Below are the code and all the weights of a small trained network. Each question names an input and a class and asks about switching units off, where a switched-off unit gives its printed mean instead of its output.

import numpy as np


def w(rows, s, z=0):
    codes = np.array(rows[::2]) - 128.0
    scale = np.full(codes.shape[1], s)
    scale[-1] = z or s
    return codes * scale


def norm(h):
    return h / np.sqrt((h * h).mean(-1, keepdims=True) + 1e-5)


def f(y):
    return np.maximum(y, 0)


def log_softmax(a):
    a = a - a.max(-1, keepdims=True)
    return a - np.log(np.exp(a).sum(-1, keepdims=True))


def net(x, mask):
    res = np.array(x, float).reshape(1, 3) / 4 @ E
    u = 0
    for l in range(2):
        y = f(norm(res) @ A[l][:, :-1].T + A[l][:, -1])
        res = res + np.where(mask[u : u + 9], y, B[l][:, -1]) @ B[l][:, :-1]
        u += 9
    return log_softmax(norm(res)[-1] @ U[:, :-1].T + U[:, -1])


A, B = {}, {}
E = w([
[51,176,231],'x0',
[2,177,47],'x1',
[136,164,137],'x2',
],0.0036)
A[0] = w([
[126,161,64,3],'0.n1',
[140,119,10,253],'0.n2',
[152,157,201,110],'0.n3',
[163,166,119,44],'0.n4',
[141,171,150,36],'0.n5',
[136,131,187,105],'0.n6',
[221,88,123,185],'0.n7',
[139,118,113,253],'0.n8',
[146,101,177,71],'0.n9',
],0.013,0.0018)
B[0] = w([
[127,128,110,173],'0.n1',
[118,195,125,254],'0.n2',
[168,145,92,194],'0.n3',
[52,135,89,140],'0.n4',
[143,115,130,144],'0.n5',
[190,71,51,178],'0.n6',
[69,101,202,237],'0.n7',
[2,217,197,167],'0.n8',
[152,155,142,175],'0.n9',
],0.0067,0.007)
A[1] = w([
[130,9,134,209],'1.n1',
[208,49,152,160],'1.n2',
[68,194,255,167],'1.n3',
[180,74,224,177],'1.n4',
[92,222,46,121],'1.n5',
[111,128,78,3],'1.n6',
[114,183,124,241],'1.n7',
[61,45,179,3],'1.n8',
[98,128,75,128],'1.n9',
],0.0067,0.0018)
B[1] = w([
[138,226,233,161],'1.n1',
[148,34,254,183],'1.n2',
[66,24,156,254],'1.n3',
[102,148,213,198],'1.n4',
[110,123,86,225],'1.n5',
[159,248,144,133],'1.n6',
[138,86,35,199],'1.n7',
[188,120,165,155],'1.n8',
[37,194,161,157],'1.n9',
],0.0043,0.006)
U = w([
[76,119,152,253],'0',
[70,243,41,253],'1',
[201,173,150,3],'2',
[108,29,90,3],'3',
[153,127,53,3],'4',
[170,143,51,3],'5',
[255,101,144,252],'6',
[30,93,49,253],'7',
],0.0097,0.0018)

Each question gives the input, the list of numbers given to net, and the class t.
The units are the neurons (one row each of A and B). Each row of codes is followed by its name. A weight is (code - 128) times the scale printed after its matrix; where a second scale follows, it is the last column's (A, B and U).
mask holds one flag per neuron, layer by layer. A switched-off neuron (its flag False) gives its mean, the last column of its row in B, instead of its output. The means were averaged over made-up inputs and are rounded, as every weight is.
A unit's drop is (log p(t) with every unit on - log p(t) with that unit switched off) / (log p(t) with every unit on - log p(t) with every unit switched off).
The circuit of an input: a set's keep is (log p(t) with only the set's units on - log p(t) with every unit switched off) / (log p(t) with every unit on - log p(t) with every unit switched off). Starting from the 12 units with the biggest drops (on a tie, the unit counted first), units are removed one at a time, each time the one whose removal leaves the highest keep (on an exact tie, the one counted first), for as long as the keep stays at least 0.8.
units of the circuit, in order: the units of the circuit, biggest drop first
unit that matters most: the unit with the biggest drop
k most important neurons: the k neurons with the biggest drops, biggest first
top k neurons in layer l: the k neurons of layer l with the biggest drops, biggest first
drop when u is switched off: that unit's drop, to one decimal
input [2,-3,-1], class 6: units of the circuit, in order : [0.n6; 0.n3]
input [-7,-7,-2], class 0: units of the circuit, in order : [0.n7; 0.n8]
input [1,-3,1], class 6: 2 most important neurons : [0.n6; 0.n3]
input [8,-2,1], class 6: 4 most important neurons : [0.n6; 0.n7; 0.n3; 0.n2]
input [-3,4,-7], class 1: unit that matters most : 0.n7
input [-4,-7,-8], class 0: 2 most important neurons : [0.n7; 0.n8]
input [-4,4,-5], class 1: 2 most important neurons : [0.n7; 0.n2]
input [7,0,-5], class 6: top 4 neurons in layer 0 : [0.n2; 0.n8; 0.n6; 0.n7]
input [-8,8,-8], class 1: top 2 neurons in layer 0 : [0.n2; 0.n7]
input [-6,1,-2], class 1: 2 most important neurons : [0.n2; 1.n2]
input [8,-1,2], class 6: 2 most important neurons : [0.n6; 0.n2]
input [-5,-5,-1], class 0: drop when 0.n2 is switched off : 0.0
input [-5,-4,2], class 0: drop when 0.n7 is switched off : 0.2
input [-6,-7,-2], class 0: drop when 0.n8 is switched off : 0.1
input [3,-2,-2], class 6: top neuron in layer 0 : [0.n2]
